Below are the code and all the weights of a small trained network. Each question names an input and a target symbol and asks about switching units off, where a switched-off unit gives its printed mean instead of its output.

import numpy as np


def w(rows, s, z=0):
    codes = np.array(rows[::2]) - 128.0
    scale = np.full(codes.shape[1], s)
    scale[-1] = z or s
    return codes * scale


def norm(h):
    return h / np.sqrt((h * h).mean(-1, keepdims=True) + 1e-5)


def f(y):
    return y / 2 * (1 + np.tanh(0.7978845608 * (y + 0.044715 * y**3)))


def softmax(a):
    e = np.exp(a - a.max(-1, keepdims=True))
    return e / e.sum(-1, keepdims=True)


def log_softmax(a):
    a = a - a.max(-1, keepdims=True)
    return a - np.log(np.exp(a).sum(-1, keepdims=True))


def net(x, mask):
    ids = ['βγδζηθλμπτφψω'.index(c) for c in x.split()]
    T = len(ids)
    res = E[ids] + P[:T]
    r = norm(res)
    for j in range(3):
        rows = slice(4 * j, 4 * j + 4)
        q, k, v = (r @ M[0][rows].T for M in (Q, K, V))
        z = softmax(np.where(np.tri(T) > 0, q @ k.T / 4**0.5, -1e9)) @ v
        o = O[0][rows]
        res = res + np.where(mask[j], z, o[:, -1]) @ o[:, :-1]
    y = f(norm(res) @ A[0][:, :-1].T + A[0][:, -1])
    res = res + np.where(mask[3:19], y, B[0][:, -1]) @ B[0][:, :-1]
    return log_softmax(norm(res)[-1] @ U[:, :-1].T + U[:, -1])


Q, K, V, O, A, B = {}, {}, {}, {}, {}, {}
E = w([
[115,77,138],'β',
[126,209,115],'γ',
[148,100,48],'δ',
[178,181,27],'ζ',
[104,81,209],'η',
[125,199,117],'θ',
[101,163,200],'λ',
[222,251,73],'μ',
[132,188,114],'π',
[100,76,218],'τ',
[51,125,192],'φ',
[156,209,145],'ψ',
[163,115,171],'ω',
],0.02)
P = w([
[66,238,80],'0',
[103,251,48],'1',
[137,221,44],'2',
[157,164,45],'3',
[161,167,42],'4',
[170,152,53],'5',
],0.0023)
Q[0] = w([
[79,46,161],'h1',
[144,123,109],'h1',
[188,72,119],'h1',
[148,146,123],'h1',
[103,85,130],'h2',
[175,95,96],'h2',
[172,140,205],'h2',
[4,127,74],'h2',
[186,96,92],'h3',
[96,163,118],'h3',
[114,80,88],'h3',
[129,85,73],'h3',
],0.022)
K[0] = w([
[98,108,102],'h1',
[179,98,167],'h1',
[164,105,109],'h1',
[155,135,142],'h1',
[140,96,144],'h2',
[160,110,67],'h2',
[166,130,181],'h2',
[4,115,84],'h2',
[115,145,98],'h3',
[123,95,120],'h3',
[94,113,115],'h3',
[88,119,90],'h3',
],0.029)
V[0] = w([
[174,126,179],'h1',
[187,95,104],'h1',
[57,137,68],'h1',
[117,177,118],'h1',
[129,40,85],'h2',
[161,194,106],'h2',
[196,51,157],'h2',
[101,234,179],'h2',
[248,143,91],'h3',
[222,135,208],'h3',
[118,188,170],'h3',
[31,153,70],'h3',
],0.012)
O[0] = w([
[91,140,201,154],'h1',
[153,171,120,54],'h1',
[144,93,2,111],'h1',
[201,82,143,164],'h1',
[75,224,85,30],'h2',
[237,121,136,146],'h2',
[90,188,197,75],'h2',
[166,16,163,253],'h2',
[138,231,143,86],'h3',
[142,232,184,194],'h3',
[101,79,219,211],'h3',
[154,64,45,105],'h3',
],0.0066,0.0065)
A[0] = w([
[140,65,170,23],'n1',
[107,81,108,162],'n2',
[161,137,87,21],'n3',
[125,173,56,45],'n4',
[86,152,137,81],'n5',
[130,184,156,23],'n6',
[39,119,78,151],'n7',
[3,116,130,234],'n8',
[139,102,172,39],'n9',
[120,100,139,4],'n10',
[131,170,113,80],'n11',
[137,96,205,101],'n12',
[224,124,166,105],'n13',
[157,96,82,130],'n14',
[151,225,137,188],'n15',
[78,47,84,125],'n16',
],0.018,0.0034)
B[0] = w([
[128,78,86,217],'n1',
[46,124,67,167],'n2',
[131,117,56,137],'n3',
[209,2,166,157],'n4',
[151,173,143,137],'n5',
[83,113,201,141],'n6',
[68,241,247,170],'n7',
[225,228,69,225],'n8',
[174,92,92,178],'n9',
[131,49,96,131],'n10',
[140,41,170,130],'n11',
[130,77,73,255],'n12',
[88,185,141,235],'n13',
[24,171,103,163],'n14',
[37,120,202,187],'n15',
[8,147,97,192],'n16',
],0.0079,0.0086)
U = w([
[211,122,148,63],'β',
[125,130,102,74],'γ',
[110,158,70,143],'δ',
[118,54,153,126],'ζ',
[176,174,128,212],'η',
[127,134,117,3],'θ',
[116,139,135,92],'λ',
[118,131,109,73],'μ',
[4,117,103,56],'π',
[90,146,168,252],'τ',
[178,153,65,211],'φ',
[128,129,103,63],'ψ',
[87,192,96,248],'ω',
],0.02,0.0036)

Each question gives the input, a string of symbols that net reads in full, and the target symbol t.
The units are the heads (4 rows each of Q, K, V and O) and the neurons (one row each of A and B). Each row of codes is followed by its name. A weight is (code - 128) times the scale printed after its matrix; where a second scale follows, it is the last column's (O, A, B and U).
mask holds one flag per unit, heads first, then neurons. A switched-off unit (its flag False) gives its mean, the last column of its rows in O or B, instead of its output. The means were averaged over made-up inputs and are rounded, as every weight is.
A unit's drop is (log p(t) with every unit on - log p(t) with that unit switched off) / (log p(t) with every unit on - log p(t) with every unit switched off).
The circuit of an input: a set's keep is (log p(t) with only the set's units on - log p(t) with every unit switched off) / (log p(t) with every unit on - log p(t) with every unit switched off). Starting from the 12 units with the biggest drops (on a tie, the unit counted first), units are removed one at a time, each time the one whose removal leaves the highest keep (on an exact tie, the one counted first), for as long as the keep stays at least 0.8.
units of the circuit, in order: the units of the circuit, biggest drop first
unit that matters most: the unit with the biggest drop
top k neurons: the k neurons with the biggest drops, biggest first
which heads matter: for each layer, one digit per head in row order, 1 if its drop is at least 0.15 and else 0, layers parted by /
drop when u is switched off: that unit's drop, to one decimal
input π ζ μ η η, target η: which heads matter	010
input τ τ ζ γ, target φ: which heads matter	011
input ζ ω θ, target τ: units of the circuit, in order	h3, n15
input β φ β η, target ω: which heads matter	010
input φ ψ δ π ω η, target τ: unit that matters most	h3
input β φ γ, target π: which heads matter	001
input τ φ δ π λ, target ζ: which heads matter	000
input η β τ, target ω: units of the circuit, in order	h1, h2, n8
input ζ φ φ φ τ, target π: which heads matter	011
input γ φ τ, target π: which heads matter	111
input β γ θ ω γ, target τ: top 2 neurons	n15, n8
input ω δ δ, target τ: which heads matter	110
input ψ ψ φ η λ β, target ω: which heads matter	010
input φ λ φ γ, target π: units of the circuit, in order	h3
input ω γ ψ, target τ: which heads matter	000
input λ ω δ μ, target τ: which heads matter	000
input η ζ δ β τ, target ω: top 2 neurons	n8, n7
input η ζ ψ, target β: drop when h2 is switched off	1.2
input π τ φ ω, target τ: drop when h2 is switched off	0.2
input ω λ π, target τ: drop when n15 is switched off	0.1
input ζ τ ζ λ λ θ, target ζ: unit that matters most	n8
input β μ ω τ ζ, target τ: drop when n8 is switched off	0.2
